Below are the code and all the weights of a small trained network. Each question names an input and a class and asks about switching units off, where a switched-off unit gives its printed mean instead of its output.

import numpy as np


def w(rows, s, z=0):
    codes = np.array(rows[::2]) - 128.0
    scale = np.full(codes.shape[1], s)
    scale[-1] = z or s
    return codes * scale


def f(y):
    return np.maximum(y, 0)


def log_softmax(a):
    a = a - a.max(-1, keepdims=True)
    return a - np.log(np.exp(a).sum(-1, keepdims=True))


def net(x, mask):
    res = np.array(x, float).reshape(1, 8) / 4 @ E
    y = f(res @ A[0][:, :-1].T + A[0][:, -1])
    res = res + np.where(mask, y, B[0][:, -1]) @ B[0][:, :-1]
    return log_softmax(res[-1] @ U[:, :-1].T + U[:, -1])


A, B = {}, {}
E = w([
[107,138,107,62,24],'x0',
[86,174,8,120,152],'x1',
[134,159,143,95,163],'x2',
[143,164,158,138,113],'x3',
[109,172,101,207,103],'x4',
[196,84,104,117,134],'x5',
[104,127,103,173,66],'x6',
[210,163,75,109,93],'x7',
],0.012)
A[0] = w([
[63,100,135,85,132,106],'N0',
[147,61,137,167,134,96],'N1',
[178,77,176,80,156,140],'N2',
[219,157,129,95,74,253],'N3',
[3,123,131,175,153,228],'N4',
[181,82,156,50,166,196],'N5',
[144,72,185,121,184,186],'N6',
[73,124,111,231,113,190],'N7',
[165,113,115,185,150,173],'N8',
[32,145,118,93,120,149],'N9',
[71,97,117,93,93,135],'N10',
[73,144,130,98,88,198],'N11',
[171,144,151,108,100,160],'N12',
[177,112,100,166,140,222],'N13',
[175,162,78,90,147,141],'N14',
[148,129,137,196,92,180],'N15',
[158,147,30,65,128,183],'N16',
[149,163,189,130,23,123],'N17',
[135,183,173,169,218,77],'N18',
[101,144,156,125,215,185],'N19',
[151,50,143,93,153,164],'N20',
[78,161,146,86,104,110],'N21',
[142,141,158,189,155,207],'N22',
],0.013,0.0043)
B[0] = w([
[112,63,147,143,100,172],'N0',
[145,96,116,118,142,177],'N1',
[194,48,212,11,150,229],'N2',
[169,174,101,70,38,243],'N3',
[56,114,151,234,140,241],'N4',
[127,82,145,56,126,247],'N5',
[167,110,218,108,207,232],'N6',
[147,70,80,222,162,237],'N7',
[192,110,89,125,210,192],'N8',
[2,106,142,157,106,202],'N9',
[77,140,159,128,102,187],'N10',
[50,102,128,169,19,198],'N11',
[126,168,166,76,67,183],'N12',
[205,86,75,67,172,197],'N13',
[127,161,65,54,155,203],'N14',
[222,111,67,185,110,194],'N15',
[37,166,43,42,153,247],'N16',
[208,159,152,158,15,224],'N17',
[143,211,149,144,194,213],'N18',
[106,201,221,144,182,207],'N19',
[128,97,202,65,135,210],'N20',
[101,124,137,164,81,175],'N21',
[210,163,132,153,185,203],'N22',
],0.0082,0.013)
U = w([
[1,77,149,205,91,174],'0',
[75,189,12,20,144,226],'1',
[167,39,45,209,180,49],'2',
[113,227,172,205,215,1],'3',
[165,176,150,126,12,122],'4',
[149,47,217,32,178,152],'5',
],0.009,0.00099)

Each question gives the input, the list of numbers given to net, and the class t.
The units are the neurons (one row each of A and B). Each row of codes is followed by its name. A weight is (code - 128) times the scale printed after its matrix; where a second scale follows, it is the last column's (A, B and U).
mask holds one flag per neuron, in row order. A switched-off neuron (its flag False) gives its mean, the last column of its row in B, instead of its output. The means were averaged over made-up inputs and are rounded, as every weight is.
A unit's drop is (log p(t) with every unit on - log p(t) with that unit switched off) / (log p(t) with every unit on - log p(t) with every unit switched off).
unit that matters most: the unit with the biggest drop
k most important neurons: the k neurons with the biggest drops, biggest first
drop when u is switched off: that unit's drop, to one decimal
input [5,-4,7,7,2,4,-2,-5], class 4: unit that matters most => N17
input [-8,-2,2,-4,4,5,-1,-6], class 3: 2 most important neurons => N18, N19
input [1,2,4,-1,3,4,-3,-7], class 3: 2 most important neurons => N19, N11
input [-2,2,-3,-8,-8,-3,-3,8], class 1: 2 most important neurons => N16, N14
input [-7,0,-5,0,4,-2,5,-8], class 2: 2 most important neurons => N7, N15
input [7,1,-8,-2,-2,8,-5,0], class 1: 2 most important neurons => N16, N6
input [2,0,-1,-8,4,4,6,4], class 1: 2 most important neurons => N16, N4
input [6,-7,-8,2,0,-2,6,-6], class 0: drop when N4 is switched off => 0.1
input [-7,7,-3,-6,5,3,-4,6], class 1: drop when N16 is switched off => 0.4
input [-6,0,-6,-3,0,-2,1,-1], class 2: drop when N8 is switched off => 0.1
input [-4,4,0,4,-2,0,5,-3], class 3: drop when N7 is switched off => -0.1
